The symbols move the nodes like this.
from | ~ %
Miv | Fal Sef
Gol | Rif Pag
Sed | Tum Zil
Kav | Pim Pom
Fal | Miv Zek
Vuk | Sef Vid
Fir | Kav Tum
Fof | Bim Kul
Nuf | Zud Nav
Teb | Teb Nuf
Fik | Rup Fas
Lis | Pur Sal
Tuz | Lis Mar
Sef | Zek Vuk
Rem | Bek Zof
Sev | Rem Rup
Tet | Zel Fir
Gab | Nud Gol
Tuv | Vut Gab
Zof | Tig Rav
Kip | Gab Vip
Rup | Gar Sal
Zak | Fir Sed
Tok | Deg Gis
Dun | Gol Lek
Pem | Fil Nul
Nok | Rif Tet
Kul | Teb Mar
Pim | Tet Zak
Tig | Sev Fik
Gis | Nus Gis
Bod | Sed Zup
Bim | Vuk Fil
Rar | Zum Mar
Vid | Mar Lup
Tum | Pom Fal
Lek | Pag Veb
Seg | Tuz Zum
Vut | Nok Lek
Lup | Pem Kor
Nav | Gar Rem
Vip | Nav Gol
Zek | Zup Rar
Sal | Seg Fof
Pur | Kor Seg
Bif | Fas Tep
Tep | Gab Dun
Nud | Bif Rif
Zum | Mok Teb
Zel | Dun Deg
Rif | Kip Fir
Pag | Zel Tok
Bek | Vip Tig
Zil | Gis Tuv
Mok | Sal Zeg
Fil | Vid Nem
Nus | Fal Bod
Deg | Lek Nus
Gar | Kip Rup
Zup | Miv Miv
Nul | Nem Pur
Zeg | Zum Zud
Dup | Nok Bim
Tib | Rav Lek
Zud | Kul Gar
Kor | Nul Tuz
Nem | Lup Pur
Rav | Zof Bif
Mar | Bim Pem
Veb | Tok Zil
Pom | Zak Lup
Fas | Tib Rem

The rows follow the links: the fewer symbols apart two nodes are, the more alike their rows tend to be.

Each row is also shifted at random along 6 hidden directions that mean nothing.

Name the node of each row.
162	67	-19	198	-62	-131	40	102	-142	167	151	-68	299	150	-188	-363	-244	-58	-139	-148	349	-283	-128	366	142	54	58	-211	-413	-157	-230	100	270	173	458	285	-112	-64	183	77	636	-388	-235	214	-64	150	79	-232	-140	-306: Gar
-102	-85	-183	-348	4	369	-217	50	106	-374	-278	58	-437	254	-42	-24	326	390	64	10	195	143	12	-387	-39	196	150	195	500	82	388	50	-204	374	-74	41	56	246	-128	-23	-383	-63	270	-311	-219	-419	-271	37	-181	-264: Dun
-22	-127	-51	-42	365	-141	-8	29	-127	87	-43	182	143	-215	85	339	45	-285	23	90	53	163	124	-110	-116	192	65	292	-168	187	-107	-494	95	-52	170	-22	-90	-81	-166	332	50	105	-502	320	221	18	-41	69	123	4: Zeg
122	-177	-82	-80	61	-234	119	66	-148	-327	-29	430	11	114	155	58	2	4	-245	94	-92	-113	-110	-701	-272	184	-183	389	179	310	96	22	126	-137	-51	308	-10	433	-273	139	-565	119	474	116	515	-6	-354	-34	12	102: Zud
30	199	-174	30	-74	-134	-95	-13	-53	-170	203	-226	405	-66	-195	16	72	-136	136	-98	-13	372	-211	652	314	-300	-17	205	-93	-355	-28	-548	-206	227	185	-181	52	341	477	58	428	69	-570	136	-397	318	14	-66	-303	36: Fil
39	113	228	208	-33	-280	-173	-105	-330	-289	181	443	390	163	67	-4	290	127	192	102	-8	169	-131	255	-146	-16	79	255	-77	-133	-69	-531	532	285	175	118	-54	537	-28	-71	-189	-185	-122	130	-252	-28	-486	-109	-250	153: Fof
-91	-279	138	-48	-52	-41	-203	279	-303	66	267	212	-190	-68	-162	-71	45	202	170	-183	-75	-128	-68	257	-15	-211	274	-326	-198	61	-219	15	120	252	145	214	294	18	-160	-166	-109	-158	270	-103	30	70	-277	91	168	-96: Nul
-120	126	577	350	170	-469	-59	-288	20	111	69	459	-64	88	190	160	115	-217	344	418	-51	25	88	286	-52	-78	119	179	-152	371	19	-574	317	87	270	-183	194	166	-224	-86	61	232	-60	-99	-47	-14	-100	138	354	443: Seg
161	-240	-315	-125	94	124	262	64	-35	235	-120	-236	-125	-278	-131	72	52	-223	-183	-364	-110	-356	100	-434	-302	-31	65	-305	70	185	-172	358	-100	-396	-334	75	86	-272	-227	137	-289	-43	172	-14	736	225	166	175	181	-97: Fir
-128	-247	-365	-355	255	44	27	329	-29	304	207	-273	-220	-450	-156	285	-196	-355	193	-151	-48	253	62	19	249	-138	143	-12	-58	238	-51	-267	-620	-106	-18	-88	350	-347	-5	398	277	266	-358	125	180	304	247	238	340	-132: Kor
-109	256	416	400	-152	-290	25	-153	327	-166	-40	187	-25	50	-9	16	-59	37	-135	360	-127	-89	113	75	-20	-36	-262	214	-16	-1	182	-39	51	-77	78	-145	-80	-5	1	-398	81	64	241	-149	-136	-246	-7	83	-114	399: Zup
-168	-173	175	111	196	-401	-261	56	-372	-203	-191	438	391	-124	-202	181	4	-459	-250	-289	-179	-273	-111	415	165	-396	3	89	-628	3	-421	-171	97	-86	504	50	-106	628	312	-25	394	326	-216	-74	457	300	147	-110	200	-67: Lis
58	-234	-62	345	-230	-256	57	48	-283	-41	202	760	154	-43	163	187	178	-211	391	-76	-318	151	-266	-70	-348	-196	197	241	-18	43	171	-517	348	-370	39	-56	208	351	-280	-247	-570	395	-228	24	486	383	-185	-93	-90	466: Bim
128	-34	-173	86	-63	64	90	-93	-280	-140	-282	-126	159	36	-275	-105	137	-125	-95	-562	-53	-143	-109	2	-47	-38	173	-45	-168	-121	-132	251	250	-204	-13	4	-67	89	220	95	33	25	-115	-74	174	200	145	-79	-340	-268: Nok
77	52	-129	-168	88	14	273	-24	-167	-60	45	-427	-1	-154	-70	-95	-267	79	-175	-196	17	155	14	-295	91	340	-75	41	-128	90	-184	353	5	-41	-350	173	-58	-277	61	456	-77	-85	125	365	-169	-112	-130	101	-163	-140: Kul
127	250	-36	-77	108	239	257	-187	392	470	258	-726	-225	-66	42	16	229	125	228	238	212	98	298	134	-65	45	88	-394	390	78	38	-290	-110	298	-294	-122	312	-642	-199	193	186	-419	-180	103	-426	-28	25	404	71	96: Pom
-10	-140	-50	79	-211	64	-206	280	-161	-204	141	132	169	-33	-304	-18	14	208	-155	-149	-56	8	-45	58	-12	-14	-41	40	-204	-371	31	-3	9	52	114	98	-159	-2	-104	-335	-88	-219	14	110	-60	-155	-200	-68	-416	-12: Sef
139	-456	-398	-251	-4	276	-279	444	-83	308	311	416	55	-174	282	245	-81	-213	111	198	81	136	-141	-317	-325	-6	97	-134	134	-124	35	-386	-287	-181	48	95	-10	-80	-423	-77	-294	35	-443	135	612	285	101	-152	316	-10: Tig
-187	-191	-44	-71	30	65	-173	198	-412	62	-227	378	411	128	-129	41	102	208	-133	-431	273	-32	18	569	157	-230	109	-267	-389	-412	-238	156	454	301	373	125	-332	196	454	-18	255	-280	-350	127	67	24	-49	-635	-39	-372: Veb
31	-347	-175	-247	55	280	-428	205	-320	46	-99	202	183	-191	97	180	61	-167	-78	-138	-252	41	-28	-115	-157	-38	123	-131	-233	-274	-283	-60	-157	-210	-28	-46	-263	94	-85	-80	-99	71	-377	31	305	64	259	-144	116	-179: Rav
29	-57	2	121	31	0	31	19	50	297	24	15	183	-189	-124	131	311	-78	-79	-79	90	-230	202	193	-287	-145	-11	-349	-104	-126	-182	-216	262	15	107	63	14	-236	-156	-157	142	-329	-278	77	346	107	79	6	103	77: Tum
-178	-123	248	229	-93	-131	312	69	129	334	2	208	-306	-131	47	99	-263	88	-177	112	-91	-339	197	-238	-125	39	-162	-230	-57	151	7	520	147	-347	-159	-14	40	-569	-252	-250	-259	21	481	-9	395	-146	62	36	261	329: Bod
-222	123	265	66	-55	-97	150	21	172	48	-99	52	-7	80	-2	-6	-164	310	-207	87	122	-123	151	217	178	-85	-211	-100	-33	-147	18	446	152	174	30	27	-111	-121	245	-155	52	-140	302	18	-154	-237	-80	-226	63	59: Nus
113	152	-42	11	55	55	179	-231	141	110	-75	-228	75	26	27	38	333	-97	1	60	-5	-99	82	-9	-224	-26	24	-165	196	60	-49	-82	88	-43	-209	-45	54	25	-66	52	-58	-136	-59	-57	108	120	37	175	87	110: Pim
-125	-74	405	387	-200	-71	-5	62	24	138	41	274	-145	6	-122	-74	-66	343	-141	111	-54	-302	134	37	-154	45	-86	-225	-165	-89	-49	353	340	14	87	123	-32	-328	-329	-526	-129	-293	457	-71	4	-333	-178	19	-33	251: Fal

From each start, follow one symbol. Which node do you reach?
Answers are names.
---
14	79	-118	-230	95	285	-77	-158	346	-143	-266	-359	-410	4	36	29	14	-100	86	81	0	215	4	-340	117	206	102	271	303	177	359	34	-452	-81	-170	-300	54	-77	-34	194	25	287	-7	-218	-277	-221	187	196	-30	-85
%
Dun
---
95	-220	-426	-253	54	140	-11	69	-112	-386	-344	62	123	-110	-101	210	389	-207	-295	-310	-206	-185	-34	-480	-326	-125	-121	76	236	-3	14	86	-140	-254	-199	73	-45	476	18	125	-477	93	89	-121	750	218	-54	90	-120	-175
%
Fir
---
-35	-548	-438	-430	61	301	-501	357	-521	-282	-305	267	240	-203	-47	195	22	-124	-386	-384	-318	-35	-115	-314	-97	-165	17	-46	-228	-329	-322	332	-213	-300	-60	108	-364	461	69	-49	-368	152	-60	-50	593	51	155	-218	98	-388
~
Rav
---
-66	269	328	379	22	-349	311	-276	23	91	-357	-172	423	-86	-119	-59	-145	-297	-448	-239	-83	-520	155	491	168	-362	-328	-320	-395	-155	-484	540	315	-304	37	-104	-290	12	586	-94	490	-15	65	-16	277	182	372	-156	111	63
~
Tum
---
9	-12	-182	15	37	-48	212	-22	-153	251	309	-300	-38	-272	-75	150	-278	-216	288	-183	-131	364	26	70	192	33	144	111	-174	128	-59	-173	-97	-256	-281	-143	175	-512	65	300	20	273	-372	270	-121	305	146	171	-43	187
~
Bim
---
185	243	-408	-258	34	86	-87	112	570	-283	194	-177	-30	264	27	-93	251	81	131	427	478	260	-149	-62	157	94	-105	423	667	-99	640	-795	-549	536	256	20	94	396	73	98	231	-129	-335	-15	-410	-78	-176	24	-260	-107
%
Gol
---
-51	-179	-300	-188	2	23	28	273	-160	76	351	-44	27	-274	-154	131	-91	-164	128	-233	-108	194	-88	122	160	-255	128	1	-25	-11	-66	-248	-353	-113	-48	-4	286	-52	46	166	22	201	-276	101	109	396	21	85	62	-69
~
Fil
---
77	-87	123	182	99	-189	361	-56	-268	304	-8	20	-5	-158	109	-21	-375	-217	-58	-232	-103	-150	50	-298	-83	278	40	-50	-380	332	-286	464	451	-473	-193	136	-44	-466	-120	331	-159	138	91	314	304	65	80	15	73	117
~
Teb
---
194	-114	-230	-212	-114	295	201	279	236	438	313	-406	-394	-85	226	-308	-498	112	13	151	121	-83	-71	-501	-53	257	63	-381	275	114	50	487	-332	-199	-326	103	164	-670	-341	70	-118	-105	337	56	-16	2	182	104	199	-133
%
Tig
---
-81	-258	-18	-46	102	39	-11	186	-155	115	175	242	-253	-266	-4	298	-47	105	92	69	-84	214	154	-315	-200	285	120	148	-39	165	37	-270	52	-104	-98	44	129	-457	-552	82	-338	-2	-104	277	66	-182	-228	199	-3	169
~
Zum
---
27	107	39	48	55	267	196	-269	421	316	-48	-339	-634	-97	142	-3	-94	-199	420	161	60	132	103	-390	-44	449	273	161	341	498	525	-157	-295	-310	-278	-360	341	-698	-396	138	0	374	-91	-202	-192	-137	344	400	101	163
~
Bif
---
-161	-43	0	-27	-30	-50	167	109	53	288	-9	127	-115	62	149	39	-138	284	53	38	205	103	123	124	163	-19	3	-198	102	41	66	246	205	120	-27	-6	14	-316	166	0	-84	-77	75	105	-42	-68	-47	-306	197	43
%
Gis
---
127	-17	63	158	-220	-147	-73	86	-168	-369	-188	229	79	404	-272	-458	59	75	-368	-304	56	-609	-257	-42	-61	-59	3	-2	-172	-65	-19	484	226	85	355	300	-99	557	69	-242	79	-158	558	-218	258	-34	-93	-166	-227	-277
~
Gab
---
10	-182	-397	-99	-186	105	-169	276	-106	-197	255	109	109	-131	-179	125	31	104	3	-91	-140	290	-92	-153	-94	-8	-114	237	107	-300	182	-296	-227	-20	-70	27	40	81	-129	-134	-303	-6	-191	139	36	58	-192	30	-374	116
%
Vid
---
36	-183	-282	-31	93	260	-122	182	46	219	-24	259	-100	45	-103	76	243	-80	452	-78	469	165	-1	151	-70	122	440	63	73	-20	398	-677	27	274	514	-70	115	-239	-106	23	282	-81	-722	10	77	31	15	-178	-135	-278
%
Pag
